Here is a tiny trained network, its code and every weight. The questions are about switching its units off for an input and a target symbol, where a switched-off unit gives its printed mean instead of its output.

import numpy as np


def w(rows, s, z=0):
    codes = np.array(rows[::2]) - 128.0
    scale = np.full(codes.shape[1], s)
    scale[-1] = z or s
    return codes * scale


def f(y):
    return y / 2 * (1 + np.tanh(0.7978845608 * (y + 0.044715 * y**3)))


def softmax(a):
    e = np.exp(a - a.max(-1, keepdims=True))
    return e / e.sum(-1, keepdims=True)


def log_softmax(a):
    a = a - a.max(-1, keepdims=True)
    return a - np.log(np.exp(a).sum(-1, keepdims=True))


def net(x, mask):
    ids = ['Παβζηθλφ'.index(c) for c in x.split()]
    T = len(ids)
    res = E[ids] + P[:T]
    q, k, v = (res @ M[0].T for M in (Q, K, V))
    z = softmax(np.where(np.tri(T) > 0, q @ k.T / 2**0.5, -1e9)) @ v
    res = res + np.where(mask[0], z, O[0][:, -1]) @ O[0][:, :-1]
    y = f(res @ A[0][:, :-1].T + A[0][:, -1])
    res = res + np.where(mask[1:17], y, B[0][:, -1]) @ B[0][:, :-1]
    return log_softmax(res[-1] @ U[:, :-1].T + U[:, -1])


Q, K, V, O, A, B = {}, {}, {}, {}, {}, {}
E = w([
[118,176,157,158,110],'Π',
[66,85,114,73,121],'α',
[101,129,238,111,91],'β',
[97,179,158,37,192],'ζ',
[154,55,100,205,99],'η',
[150,137,239,150,183],'θ',
[48,140,82,167,170],'λ',
[250,135,118,26,237],'φ',
],0.018)
P = w([
[152,2,162,156,149],'0',
[151,29,158,139,172],'1',
[127,80,155,134,169],'2',
[112,141,139,120,166],'3',
[99,140,135,105,158],'4',
[91,138,147,97,162],'5',
],0.0077)
Q[0] = w([
[213,103,2,166,42],'h0',
[91,179,97,121,226],'h0',
],0.014)
K[0] = w([
[246,161,115,64,8],'h0',
[153,164,34,154,199],'h0',
],0.013)
V[0] = w([
[124,183,142,157,159],'h0',
[255,127,207,3,68],'h0',
],0.0057)
O[0] = w([
[154,202,119,84,176,175],'h0',
[82,254,62,156,80,3],'h0',
],0.0099,0.0011)
A[0] = w([
[155,199,201,159,202,3],'n0',
[111,114,109,221,161,62],'n1',
[82,177,155,117,152,118],'n2',
[82,140,54,198,121,213],'n3',
[77,178,106,198,183,226],'n4',
[110,58,137,127,127,135],'n5',
[96,91,27,164,143,74],'n6',
[108,156,185,126,104,140],'n7',
[149,140,140,142,98,31],'n8',
[190,83,115,158,91,96],'n9',
[137,121,35,74,89,76],'n10',
[161,128,109,106,63,107],'n11',
[63,96,160,51,8,134],'n12',
[114,224,71,76,163,110],'n13',
[139,149,153,83,114,114],'n14',
[130,165,172,176,38,230],'n15',
],0.012,0.0033)
B[0] = w([
[62,113,7,174,96,218],'n0',
[108,160,155,151,81,142],'n1',
[86,96,147,149,137,214],'n2',
[173,196,115,90,225,139],'n3',
[181,42,162,155,103,182],'n4',
[159,207,122,119,168,220],'n5',
[42,164,83,66,188,144],'n6',
[125,116,147,93,101,231],'n7',
[120,108,110,125,127,119],'n8',
[164,219,110,128,167,133],'n9',
[107,151,56,120,114,130],'n10',
[114,134,103,99,116,118],'n11',
[47,144,64,132,149,255],'n12',
[161,81,155,116,94,209],'n13',
[77,135,102,136,100,181],'n14',
[205,187,188,127,125,240],'n15',
],0.014,0.0075)
U = w([
[120,142,125,204,163,1],'Π',
[169,153,98,65,112,148],'α',
[112,65,196,50,162,79],'β',
[160,197,119,140,160,14],'ζ',
[192,137,197,162,143,208],'η',
[109,152,104,82,177,151],'θ',
[92,195,189,89,113,148],'λ',
[146,116,166,148,248,222],'φ',
],0.011,0.0028)

Each question gives the input, a string of symbols that net reads in full, and the target symbol t.
The units are the heads (2 rows each of Q, K, V and O) and the neurons (one row each of A and B). Each row of codes is followed by its name. A weight is (code - 128) times the scale printed after its matrix; where a second scale follows, it is the last column's (O, A, B and U).
mask holds one flag per unit, heads first, then neurons. A switched-off unit (its flag False) gives its mean, the last column of its rows in O or B, instead of its output. The means were averaged over made-up inputs and are rounded, as every weight is.
A unit's drop is (log p(t) with every unit on - log p(t) with that unit switched off) / (log p(t) with every unit on - log p(t) with every unit switched off).
The circuit of an input: a set's keep is (log p(t) with only the set's units on - log p(t) with every unit switched off) / (log p(t) with every unit on - log p(t) with every unit switched off). Starting from the 12 units with the biggest drops (on a tie, the unit counted first), units are removed one at a time, each time the one whose removal leaves the highest keep (on an exact tie, the one counted first), for as long as the keep stays at least 0.8.
units of the circuit, in order: the units of the circuit, biggest drop first
top k neurons: the k neurons with the biggest drops, biggest first
drop of u: that unit's drop, to one decimal
input β λ β ζ, target φ: units of the circuit, in order => (h0 n7)
input ζ β β φ, target α: units of the circuit, in order => (n13 h0)
input φ λ Π, target φ: units of the circuit, in order => (h0 n5)
input β α η, target ζ: units of the circuit, in order => (n3 n9 h0)
input β β λ β α, target φ: units of the circuit, in order => (h0 n5)
input ζ λ ζ ζ β β, target θ: top neuron => (n12)
input β ζ α, target θ: top 2 neurons => (n12 n15)
input ζ ζ β λ β, target θ: top 3 neurons => (n5 n12 n15)
input Π ζ η, target ζ: top 2 neurons => (n9 n1)
input β λ β φ ζ, target φ: drop of n12 => 0.2
input ζ Π ζ ζ, target β: drop of n10 => 0.0
input β α Π, target η: drop of n4 => 0.1
